M = [[10.777, 7.086, -13.537, 1.815, -7.098, -0.972, 1.346], [-4.278, 0.658, 4.027, -9.589, 1.579, 2.733, 3.017], [0.653, 15.781, -9.380, -0.635, 13.046, 11.904, -3.891], [2.679, 3.292, 5.717, -0.291, -9.830, -1.385, 15.369], [-8.865, -3.362, 7.377, -8.060, 10.998, 10.973, 0.588], [2.222, 7.001, -6.050, 8.657, 18.462, 13.626, 11.729], [12.662, 8.864, 3.290, 3.849, -16.708, -6.162, -2.073]]
The smallest entry: -16.708
The largest entry is 18.462
Read off the entry just left of 10.973.
10.998
Read off the first entry in reading order.
10.777
The entry just left of the largest entry -> 8.657
The entry just left of -8.060 is 7.377
Read off the centre entry.
-0.291
The third smallest entry -> -9.830
Read off the entry just right of -13.537.
1.815
Read off the median entry.
2.222
Read off the entry just left of -6.050.
7.001
Read off the second smallest entry.
-13.537
The entry just right of the largest entry is 13.626
The second largest entry -> 15.781
The third largest entry is 15.369
Read off the second entry in reading order.
7.086
Read off the entry just left of 15.781.
0.653
Read off the entry just right of -6.162.
-2.073

x =
[[ 1.10  5.46 -2.44 -1.68 -0.81]
 [-1.02 -1.04  4.73 -2.09 -2.61]
 [-0.65  1.08  1.17 -2.46 -3.05]
 [-3.93  0.88  1.02  3.23  2.75]
 [-4.22  1.39 -0.13 -3.30 -4.05]
 [-0.51 -0.15  1.60  4.68  3.93]
 [-0.13 -2.48  3.60 -3.42 -4.11]
 [ 1.58 -4.52 -1.09  1.43  1.50]]
Read off the entry directly below -3.05.
Answer: 2.75
Read off the largest entry in the first row.
Answer: 5.46
Read off the fifth-last entry, reading row by row.
Answer: 1.58
Read off the entry directly below -2.48.
Answer: -4.52
Read off the entry in the bottom-right corner.
Answer: 1.50
Read off the 3rd entry from the end, reading row by row.
Answer: -1.09
Read off the entry directly above 3.23.
Answer: -2.46
Read off the top-left entry.
Answer: 1.10
Read off the second largest entry.
Answer: 4.73
The smallest entry in the first column: -4.22
The entry just left of 1.02 is 0.88
Read off the entry directly below 3.23.
Answer: -3.30
Read off the 3rd entry, reading row by row.
Answer: -2.44
The third smallest entry -> -4.11
The entry directly below -1.02 -> -0.65
The last entry in the row that holds the largest entry is -0.81
The 3rd entry on the diagonal from the top-right corner -> 1.17
Read off the entry directly above 3.60.
Answer: 1.60
The entry just right of 1.02: 3.23
The entry directly below -1.68 -> -2.09
Read off the entry just left of -3.30.
Answer: -0.13
The fourth entry, reading row by row -> -1.68
Read off the entry just right of -0.51.
Answer: -0.15
Read off the largest entry in the last column.
Answer: 3.93
The entry just left of 1.50 -> 1.43
Read off the entry just left of 1.17.
Answer: 1.08
Read off the entry directly below the largest entry.
Answer: -1.04
Read off the entry directly above the smallest entry.
Answer: -2.48

Questions about the matrix below. Counting starts at 1.
1) The entry at row 3, column 3?
2) The bottom-left entry?
3) The entry directly below the largest entry?
4) The entry at row 3, column 1?
5) The entry in the top-left corner?
6) The entry in the bottom-right corner?
7) The entry in row 1 and column 2?
8) The entry in row 1 and column 3?
0.15	-0.15	-0.05	-0.01	0.08	0.00	-0.20	-0.13	-0.23	-0.15	0.10	-0.11
0.15	-0.16	-0.06	-0.01	0.08	-0.01	-0.20	-0.13	-0.21	-0.14	0.10	-0.11
-0.01	0.03	-0.02	0.18	-0.18	0.15	0.00	-0.22	-0.28	-0.04	0.01	-0.07
0.13	-0.11	-0.01	-0.02	0.06	0.00	-0.19	-0.14	-0.28	-0.15	0.11	-0.10
-0.09	0.06	0.05	0.10	-0.15	0.08	0.00	-0.13	-0.19	-0.08	-0.02	-0.03
1) -0.02
2) -0.09
3) -0.02
4) -0.01
5) 0.15
6) -0.03
7) -0.15
8) -0.05
